Below are the code and all the weights of a small trained network. Each question names an input and a class and asks about switching units off, where a switched-off unit gives its printed mean instead of its output.

import numpy as np


def w(rows, s, z=0):
    codes = np.array(rows[::2]) - 128.0
    scale = np.full(codes.shape[1], s)
    scale[-1] = z or s
    return codes * scale


def f(y):
    return np.maximum(y, 0)


def log_softmax(a):
    a = a - a.max(-1, keepdims=True)
    return a - np.log(np.exp(a).sum(-1, keepdims=True))


def net(x, mask):
    res = np.array(x, float).reshape(1, 6) / 4 @ E
    y = f(res @ A[0][:, :-1].T + A[0][:, -1])
    res = res + np.where(mask, y, B[0][:, -1]) @ B[0][:, :-1]
    return log_softmax(res[-1] @ U[:, :-1].T + U[:, -1])


A, B = {}, {}
E = w([
[128,128,126,127,128],'x0',
[80,233,103,13,158],'x1',
[190,58,147,69,231],'x2',
[26,100,254,115,139],'x3',
[129,128,128,128,130],'x4',
[245,236,241,135,111],'x5',
],0.006)
A[0] = w([
[171,75,116,63,208,10],'N1',
[87,212,128,24,154,24],'N2',
[60,81,246,147,119,94],'N3',
[70,178,82,173,53,76],'N4',
[228,229,239,150,128,3],'N5',
[151,67,150,205,93,38],'N6',
[218,133,24,170,105,18],'N7',
[69,184,91,166,62,106],'N8',
[221,143,44,161,107,84],'N9',
[73,95,255,134,120,80],'N10',
[186,126,49,132,114,253],'N11',
[150,95,118,56,201,170],'N12',
[44,30,39,144,151,17],'N13',
[69,189,113,192,38,32],'N14',
[151,70,158,209,97,17],'N15',
[149,65,157,211,93,17],'N16',
[75,213,118,27,146,53],'N17',
[35,63,34,123,143,5],'N18',
[177,122,176,195,115,126],'N19',
[155,60,101,79,203,118],'N20',
[66,178,101,167,46,84],'N21',
[151,77,167,205,103,35],'N22',
[69,188,97,185,41,45],'N23',
[99,214,134,37,129,74],'N24',
],0.0066,0.0038)
B[0] = w([
[179,115,194,143,160,168],'N1',
[167,63,34,170,147,200],'N2',
[71,185,105,104,189,220],'N3',
[172,112,181,129,158,191],'N4',
[111,95,117,2,10,240],'N5',
[141,105,74,125,144,169],'N6',
[59,191,124,61,206,195],'N7',
[172,106,176,136,157,197],'N8',
[59,189,130,91,186,209],'N9',
[66,189,97,94,191,212],'N10',
[68,182,152,138,141,254],'N11',
[154,123,184,177,123,216],'N12',
[130,124,134,39,50,214],'N13',
[187,98,181,102,188,185],'N14',
[164,79,48,125,157,164],'N15',
[152,94,63,124,151,167],'N16',
[160,77,55,167,147,210],'N17',
[141,111,155,39,49,203],'N18',
[141,91,73,119,97,191],'N19',
[157,125,193,152,137,199],'N20',
[172,104,172,128,165,193],'N21',
[167,82,55,134,161,165],'N22',
[185,98,188,111,180,188],'N23',
[157,76,51,162,138,207],'N24',
],0.0085,0.0049)
U = w([
[130,112,137,40,14,73],'0',
[166,71,13,179,154,65],'1',
[40,212,133,109,211,47],'2',
[200,102,248,161,164,57],'3',
[111,136,141,162,104,254],'4',
[114,138,143,164,106,247],'5',
],0.012,0.0098)

Each question gives the input, the list of numbers given to net, and the class t.
The units are the neurons (one row each of A and B). Each row of codes is followed by its name. A weight is (code - 128) times the scale printed after its matrix; where a second scale follows, it is the last column's (A, B and U).
mask holds one flag per neuron, in row order. A switched-off neuron (its flag False) gives its mean, the last column of its row in B, instead of its output. The means were averaged over made-up inputs and are rounded, as every weight is.
A unit's drop is (log p(t) with every unit on - log p(t) with that unit switched off) / (log p(t) with every unit on - log p(t) with every unit switched off).
The circuit of an input: a set's keep is (log p(t) with only the set's units on - log p(t) with every unit switched off) / (log p(t) with every unit on - log p(t) with every unit switched off). Starting from the 12 units with the biggest drops (on a tie, the unit counted first), units are removed one at a time, each time the one whose removal leaves the highest keep (on an exact tie, the one counted first), for as long as the keep stays at least 0.8.
units of the circuit, in order: the units of the circuit, biggest drop first
k most important neurons: the k neurons with the biggest drops, biggest first
drop of u: that unit's drop, to one decimal
input [1,-4,-3,-2,-2,-5], class 0: units of the circuit, in order	N13; N18
input [0,5,-5,-3,1,-7], class 0: units of the circuit, in order	N18
input [-2,-6,5,-2,-7,-5], class 4: units of the circuit, in order	N2; N17
input [0,-7,6,8,-5,7], class 2: units of the circuit, in order	N10; N3
input [-1,1,-4,-7,6,5], class 2: units of the circuit, in order	N9; N7
input [-3,3,-7,-7,5,4], class 2: 3 most important neurons	N9; N7; N11
input [0,-6,6,7,5,-3], class 2: 2 most important neurons	N3; N10
input [-7,-4,-6,8,3,4], class 2: 2 most important neurons	N10; N3
input [8,6,-2,-8,1,3], class 2: 2 most important neurons	N9; N7
input [6,3,-1,-7,-6,-6], class 2: units of the circuit, in order	N7; N11
input [-1,8,3,-6,4,5], class 1: 3 most important neurons	N2; N24; N17
input [-2,1,-8,1,0,7], class 3: units of the circuit, in order	N14; N23
input [-1,1,5,-6,-3,5], class 2: units of the circuit, in order	N9; N7
input [0,-4,1,4,6,-8], class 0: units of the circuit, in order	N13
input [0,-8,1,-3,-7,6], class 1: drop of N15	0.2
input [-4,-6,-7,-6,-4,2], class 3: drop of N6	-0.1
input [8,-6,4,7,8,-8], class 0: drop of N18	0.5
